a =
[[128 128 128 128 128 128 128 128 128 128 128]
 [119 118 115 151 144 142 127 122 130 124 139]
 [124 129 123 141 131 125 138 137 133 139 125]
 [128 128 128 128 128 128 128 128 128 128 128]
 [123 141 134 142 131 117 136 137 139 131 131]
 [115 139 120 130 125 124 122 140 122 124 119]
 [125 134 126 127 119 131 127 131 129 125 121]
 [128 128 128 128 128 128 128 128 128 128 128]
 [132 121 148 115 137 112 117 128 125 129 124]
 [132 129 129 127 126 131 131 130 129 138 123]
 [136 139 132 138 127 130 124 126 133 122 135]
 [136 139 132 138 126 129 125 126 133 122 136]
 [127 129 131 120 124 138 138 123 132 134 120]
 [128 128 128 128 128 128 128 128 128 128 128]]
a[0][0]	128
a[13][2]	128
a[12][3]	120
a[0][1]	128
a[2][10]	125
a[8][3]	115
a[5][9]	124
a[1][5]	142
a[0][10]	128
a[11][8]	133
a[6][9]	125
a[5][1]	139
a[2][2]	123
a[:, 9]	[128, 124, 139, 128, 131, 124, 125, 128, 129, 138, 122, 122, 134, 128]
a[:, 6]	[128, 127, 138, 128, 136, 122, 127, 128, 117, 131, 124, 125, 138, 128]
a[3]	[128, 128, 128, 128, 128, 128, 128, 128, 128, 128, 128]
a[9][5]	131
a[7]	[128, 128, 128, 128, 128, 128, 128, 128, 128, 128, 128]
a[2][6]	138
a[:, 1]	[128, 118, 129, 128, 141, 139, 134, 128, 121, 129, 139, 139, 129, 128]
a[6][7]	131
a[6]	[125, 134, 126, 127, 119, 131, 127, 131, 129, 125, 121]
a[10]	[136, 139, 132, 138, 127, 130, 124, 126, 133, 122, 135]
a[3][0]	128
a[6][4]	119
a[13][0]	128
a[10][8]	133
a[:, 4]	[128, 144, 131, 128, 131, 125, 119, 128, 137, 126, 127, 126, 124, 128]
a[7][5]	128
a[11][0]	136
a[4][4]	131
a[0][7]	128
a[7][9]	128

X = [113 151 151 120 136 135 120 132 122 132 103 107]
X[0]	113
X[4]	136
X[9]	132

A =
[[118 123 130 142 132 141 121 132 128 129 122 119 123 137]
 [125 124 124 135 128 136 134 129 128 138 124 129 126 133]
 [117 121 130 152 138 145 115 134 128 127 122 116 120 141]
 [129 127 126 130 129 129 129 128 128 130 128 129 128 129]]
Rows and columns are counted from 0.
row 0 col 0: 118
row 2 col 13: 141
row 1 col 4: 128
row 3 col 1: 127
row 2 col 11: 116
row 3 col 6: 129
row 2 col 12: 120
row 0 col 13: 137
row 2 col 0: 117
row 2 col 3: 152
row 0 col 3: 142
row 3 col 10: 128
row 1 col 3: 135
row 1 col 13: 133
row 3 col 9: 130
row 2 col 9: 127
row 2 col 8: 128

data =
[[135 111 151 130 118 120 128 146 123 142]
 [113 114 127 125 137 125 121 130 129 143]
 [136 127 136 129 123 126 129 133 122 132]
 [131 109 146 128 119 114 126 130 120 147]
 [145 139 130 127 134 136 124 148 109 139]]
data[0,0] = 135
data[0,-4] = 128
data[0,3] = 130
data[:, -7] = [130, 125, 129, 128, 127]
data[-4,2] = 127
data[2,4] = 123
data[3,7] = 130
data[-2,4] = 119
data[-5,-1] = 142
data[-2,2] = 146
data[-5,7] = 146
data[4,5] = 136
data[4,7] = 148
data[0] = [135, 111, 151, 130, 118, 120, 128, 146, 123, 142]
data[-4] = [113, 114, 127, 125, 137, 125, 121, 130, 129, 143]
data[-1,-10] = 145
data[3,-2] = 120
data[-5,-6] = 118

W =
[[113 143 137 134 109 113 137 136 108 132]
 [137 116 117 123 143 128 119 124 140 126]
 [127 128 131 130 125 131 129 125 127 126]
 [138 120 123 130 130 124 127 131 119 116]
 [139 118 119 124 140 130 123 127 137 122]
 [148 117 108 118 151 111 118 147 126 132]
 [126 125 119 123 145 124 113 120 146 156]
 [120 126 130 133 130 124 129 122 128 124]
 [142 119 121 132 139 122 125 133 124 123]
 [132 125 127 127 129 129 130 131 125 119]
 [129 129 121 112 119 127 123 134 125 133]
 [135 124 127 128 129 129 131 133 124 116]
 [112 145 139 136 108 113 139 137 106 131]]
Indices start at 0.
(0, 0) = 113
(10, 7) = 134
(0, 5) = 113
(11, 0) = 135
(4, 0) = 139
(11, 6) = 131
(1, 0) = 137
(6, 6) = 113
(4, 5) = 130
(4, 2) = 119
(10, 9) = 133
(2, 0) = 127
(8, 8) = 124
(9, 5) = 129
(8, 4) = 139
(4, 9) = 122
(7, 7) = 122
(6, 2) = 119
(10, 5) = 127
(2, 3) = 130
(9, 7) = 131
(4, 8) = 137
(10, 1) = 129
(7, 1) = 126
(0, 8) = 108
(3, 0) = 138
(6, 3) = 123
(9, 4) = 129
(5, 2) = 108
(7, 4) = 130
(5, 9) = 132
(1, 6) = 119

B = [116 143 116 152 121 127 128 110]
B[-8]: 116
B[3]: 152
B[2]: 116

grid =
[[146 134 143 149 121 132 149 115 120 134]
 [131 134 138 132 108 140 143 120 120 134]
 [136 132 144 123 138 119 112 109 146 142]
 [132 134 138 132 108 139 143 120 120 135]
 [131 132 141 120 128 125 117 113 141 140]
 [131 133 141 122 123 128 122 114 137 139]
 [137 132 143 129 131 124 123 111 138 139]
 [139 132 144 131 131 124 124 111 138 139]
 [127 134 137 125 105 141 140 122 121 135]
 [143 133 143 143 123 130 141 114 125 135]
 [135 133 141 131 120 131 133 116 129 137]
 [124 133 137 117 112 135 127 119 131 138]]
grid[0,0] = 146
grid[7,0] = 139
grid[6,7] = 111
grid[6,3] = 129
grid[4,1] = 132
grid[5,3] = 122
grid[8,9] = 135
grid[1,2] = 138
grid[:, 7] = [115, 120, 109, 120, 113, 114, 111, 111, 122, 114, 116, 119]
grid[2,4] = 138
grid[4,4] = 128
grid[2,7] = 109
grid[6,6] = 123
grid[10,8] = 129
grid[10,5] = 131
grid[8,7] = 122
grid[9] = [143, 133, 143, 143, 123, 130, 141, 114, 125, 135]
grid[8,6] = 140
grid[:, 5] = [132, 140, 119, 139, 125, 128, 124, 124, 141, 130, 131, 135]
grid[6,5] = 124
grid[10,7] = 116
grid[3,9] = 135
grid[0,6] = 149
grid[11] = [124, 133, 137, 117, 112, 135, 127, 119, 131, 138]
grid[4,3] = 120
grid[:, 8] = [120, 120, 146, 120, 141, 137, 138, 138, 121, 125, 129, 131]
grid[:, 1] = [134, 134, 132, 134, 132, 133, 132, 132, 134, 133, 133, 133]
grid[2,1] = 132
grid[9,8] = 125
grid[8] = [127, 134, 137, 125, 105, 141, 140, 122, 121, 135]
grid[5,1] = 133
grid[5,5] = 128
grid[5,7] = 114

m =
array([[138, 126, 118, 129, 128, 128, 128, 134, 128, 127, 136, 128],
       [128, 118, 123, 135, 129, 128, 129, 137, 128, 126, 145, 128],
       [130, 119, 123, 133, 129, 128, 128, 139, 128, 127, 136, 128],
       [147, 111, 103, 139, 130, 128, 128, 150, 128, 127, 140, 128],
       [130, 126, 125, 129, 128, 128, 129, 135, 128, 125, 146, 128]])
m[-5,-12]: 138
m[-3,-3]: 127
m[4]: [130, 126, 125, 129, 128, 128, 129, 135, 128, 125, 146, 128]
m[-1,-1]: 128
m[3]: [147, 111, 103, 139, 130, 128, 128, 150, 128, 127, 140, 128]
m[-2,11]: 128
m[-1,7]: 135
m[1,2]: 123
m[-5]: [138, 126, 118, 129, 128, 128, 128, 134, 128, 127, 136, 128]
m[1,-3]: 126
m[-2,5]: 128
m[3,-11]: 111
m[-1,2]: 125
m[4,10]: 146
m[2,1]: 119
m[2]: [130, 119, 123, 133, 129, 128, 128, 139, 128, 127, 136, 128]
m[1,10]: 145
m[0,-8]: 128
m[:, -7]: [128, 128, 128, 128, 128]
m[0,-4]: 128
m[-3,-9]: 133
m[2,-6]: 128
m[1,11]: 128
m[-4,-9]: 135

arr = [145 146 140 102]
arr[0] => 145
arr[-1] => 102

M =
[[134 125 128 114 123 129 127 120 122]
 [133 127 120 114 112 126 120 125 119]
 [141 123 124 107 112 131 123 119 119]
 [128 118 126 132 133 128 138 130 133]
 [132 132 132 128 131 127 128 123 131]
 [125 120 127 132 133 120 130 134 131]
 [131 122 129 133 133 126 121 127 132]
 [128 121 118 117 117 122 131 132 120]
 [123 129 121 130 123 132 127 130 126]
 [128 118 126 124 130 129 136 127 130]
 [142 121 128 112 118 133 130 120 128]
 [119 124 124 132 132 121 128 134 128]
 [127 129 125 124 120 130 126 132 125]
 [140 122 124 118 115 130 126 126 127]
 [124 122 127 107 125 131 128 117 117]
 [127 118 127 110 126 116 130 128 121]]
Rows and columns are counted from 0.
row 0 col 0 = 134
row 14 col 4 = 125
row 4 col 0 = 132
row 14 col 7 = 117
row 1 col 7 = 125
row 9 col 3 = 124
row 6 col 7 = 127
row 4 col 4 = 131
row 8 col 0 = 123
row 13 col 3 = 118
row 14 col 8 = 117
row 11 col 8 = 128
row 11 col 0 = 119
row 2 col 6 = 123
row 10 col 6 = 130
row 11 col 1 = 124
row 6 col 3 = 133
row 0 col 2 = 128
row 12 col 2 = 125
row 12 col 1 = 129
row 2 col 1 = 123
row 6 col 8 = 132
row 14 col 6 = 128
row 0 col 4 = 123
row 2 col 4 = 112
row 3 col 4 = 133
row 5 col 1 = 120
row 7 col 2 = 118
row 4 col 1 = 132
row 10 col 4 = 118
row 6 col 0 = 131
row 10 col 3 = 112
